Below is a small trained network, with its code and all its weights. Each question gives an input and a class and asks what happens when units are switched off, that is, made to give their printed mean instead of their output.

import numpy as np


def w(rows, s, z=0):
    codes = np.array(rows[::2]) - 128.0
    scale = np.full(codes.shape[1], s)
    scale[-1] = z or s
    return codes * scale


def norm(h):
    return h / np.sqrt((h * h).mean(-1, keepdims=True) + 1e-5)


def f(y):
    return np.maximum(y, 0)


def log_softmax(a):
    a = a - a.max(-1, keepdims=True)
    return a - np.log(np.exp(a).sum(-1, keepdims=True))


def net(x, mask):
    res = np.array(x, float).reshape(1, 2) / 4 @ E
    u = 0
    for l in range(2):
        y = f(norm(res) @ A[l][:, :-1].T + A[l][:, -1])
        res = res + np.where(mask[u : u + 11], y, B[l][:, -1]) @ B[l][:, :-1]
        u += 11
    return log_softmax(norm(res)[-1] @ U[:, :-1].T + U[:, -1])


A, B = {}, {}
E = w([
[127,179,66,229,143,2,185],'x0',
[106,91,92,69,204,109,232],'x1',
],0.0078)
A[0] = w([
[144,4,74,200,157,213,167,4],'L0N1',
[205,207,124,143,61,155,129,45],'L0N2',
[125,157,114,193,200,136,190,202],'L0N3',
[175,156,234,80,97,168,149,71],'L0N4',
[179,101,142,205,115,59,118,84],'L0N5',
[141,75,101,160,218,161,109,126],'L0N6',
[89,92,165,62,135,92,105,202],'L0N7',
[143,124,43,78,138,114,135,204],'L0N8',
[107,243,116,125,136,147,168,25],'L0N9',
[182,151,135,170,119,155,166,72],'L0N10',
[150,97,254,242,131,245,117,30],'L0N11',
],0.0059,0.0021)
B[0] = w([
[159,159,104,208,78,134,187,157],'L0N1',
[148,2,87,139,188,151,131,190],'L0N2',
[98,134,110,61,99,165,102,253],'L0N3',
[26,139,150,71,73,56,149,231],'L0N4',
[52,118,121,80,65,114,147,223],'L0N5',
[160,99,130,143,113,96,95,169],'L0N6',
[108,186,47,146,116,94,114,217],'L0N7',
[175,70,148,129,101,72,67,209],'L0N8',
[76,91,221,105,128,96,103,149],'L0N9',
[147,106,125,102,84,113,159,145],'L0N10',
[126,96,94,163,171,81,165,250],'L0N11',
],0.0062,0.0038)
A[1] = w([
[111,110,151,124,134,188,81,98],'L1N1',
[147,133,131,158,109,161,129,104],'L1N2',
[107,120,86,133,92,124,58,147],'L1N3',
[152,132,125,100,249,153,171,3],'L1N4',
[93,112,79,95,176,104,131,147],'L1N5',
[136,157,168,87,145,168,97,93],'L1N6',
[128,131,149,98,127,227,135,120],'L1N7',
[123,161,146,190,168,67,94,67],'L1N8',
[156,176,174,162,112,150,94,78],'L1N9',
[129,167,82,211,169,88,156,5],'L1N10',
[165,146,169,201,90,159,72,89],'L1N11',
],0.013,0.0017)
B[1] = w([
[119,143,110,124,62,79,168,204],'L1N1',
[96,98,117,104,202,101,173,140],'L1N2',
[119,133,140,160,200,171,113,254],'L1N3',
[238,65,30,98,158,123,145,173],'L1N4',
[125,119,145,175,128,186,108,251],'L1N5',
[84,201,158,128,92,49,116,179],'L1N6',
[80,219,151,165,90,70,95,199],'L1N7',
[54,146,122,77,83,125,158,185],'L1N8',
[129,110,84,190,184,183,159,154],'L1N9',
[140,175,206,71,67,133,60,206],'L1N10',
[254,16,51,48,188,144,213,198],'L1N11',
],0.0083,0.0077)
U = w([
[69,229,123,62,9,61,112,208],'0',
[206,27,20,79,159,144,163,221],'1',
[61,96,130,233,198,233,71,148],'2',
[187,217,158,178,183,130,169,12],'3',
[150,165,164,178,165,128,176,33],'4',
[205,203,163,158,159,142,138,2],'5',
[189,171,172,184,144,118,156,14],'6',
],0.012,0.0049)

Each question gives the input, the list of numbers given to net, and the class t.
The units are the neurons (one row each of A and B). Each row of codes is followed by its name. A weight is (code - 128) times the scale printed after its matrix; where a second scale follows, it is the last column's (A, B and U).
mask holds one flag per neuron, layer by layer. A switched-off neuron (its flag False) gives its mean, the last column of its row in B, instead of its output. The means were averaged over made-up inputs and are rounded, as every weight is.
A unit's drop is (log p(t) with every unit on - log p(t) with that unit switched off) / (log p(t) with every unit on - log p(t) with every unit switched off).
The circuit of an input: a set's keep is (log p(t) with only the set's units on - log p(t) with every unit switched off) / (log p(t) with every unit on - log p(t) with every unit switched off). Starting from the 12 units with the biggest drops (on a tie, the unit counted first), units are removed one at a time, each time the one whose removal leaves the highest keep (on an exact tie, the one counted first), for as long as the keep stays at least 0.8.
units of the circuit, in order: the units of the circuit, biggest drop first
k most important neurons: the k neurons with the biggest drops, biggest first
top k neurons in layer l: the k neurons of layer l with the biggest drops, biggest first
drop when u is switched off: that unit's drop, to one decimal
input [-2,-3], class 2: 3 most important neurons => (L0N11, L0N4, L1N11)
input [-7,7], class 0: units of the circuit, in order => (L1N7)
input [3,2], class 2: 3 most important neurons => (L0N3, L1N11, L1N5)
input [-4,-5], class 1: 3 most important neurons => (L1N11, L0N3, L0N11)
input [-3,-3], class 2: top 3 neurons in layer 0 => (L0N11, L0N4, L0N3)
input [8,8], class 0: 4 most important neurons => (L1N10, L1N11, L0N2, L1N3)
input [-3,-2], class 2: 2 most important neurons => (L0N11, L0N4)
input [3,0], class 2: top 2 neurons in layer 0 => (L0N3, L0N5)
input [5,5], class 0: 3 most important neurons => (L1N11, L1N10, L0N2)
input [-2,2], class 2: drop when L1N8 is switched off => 0.0
input [-5,-7], class 1: drop when L1N11 is switched off => 2.1
input [5,-8], class 1: drop when L1N11 is switched off => 1.3
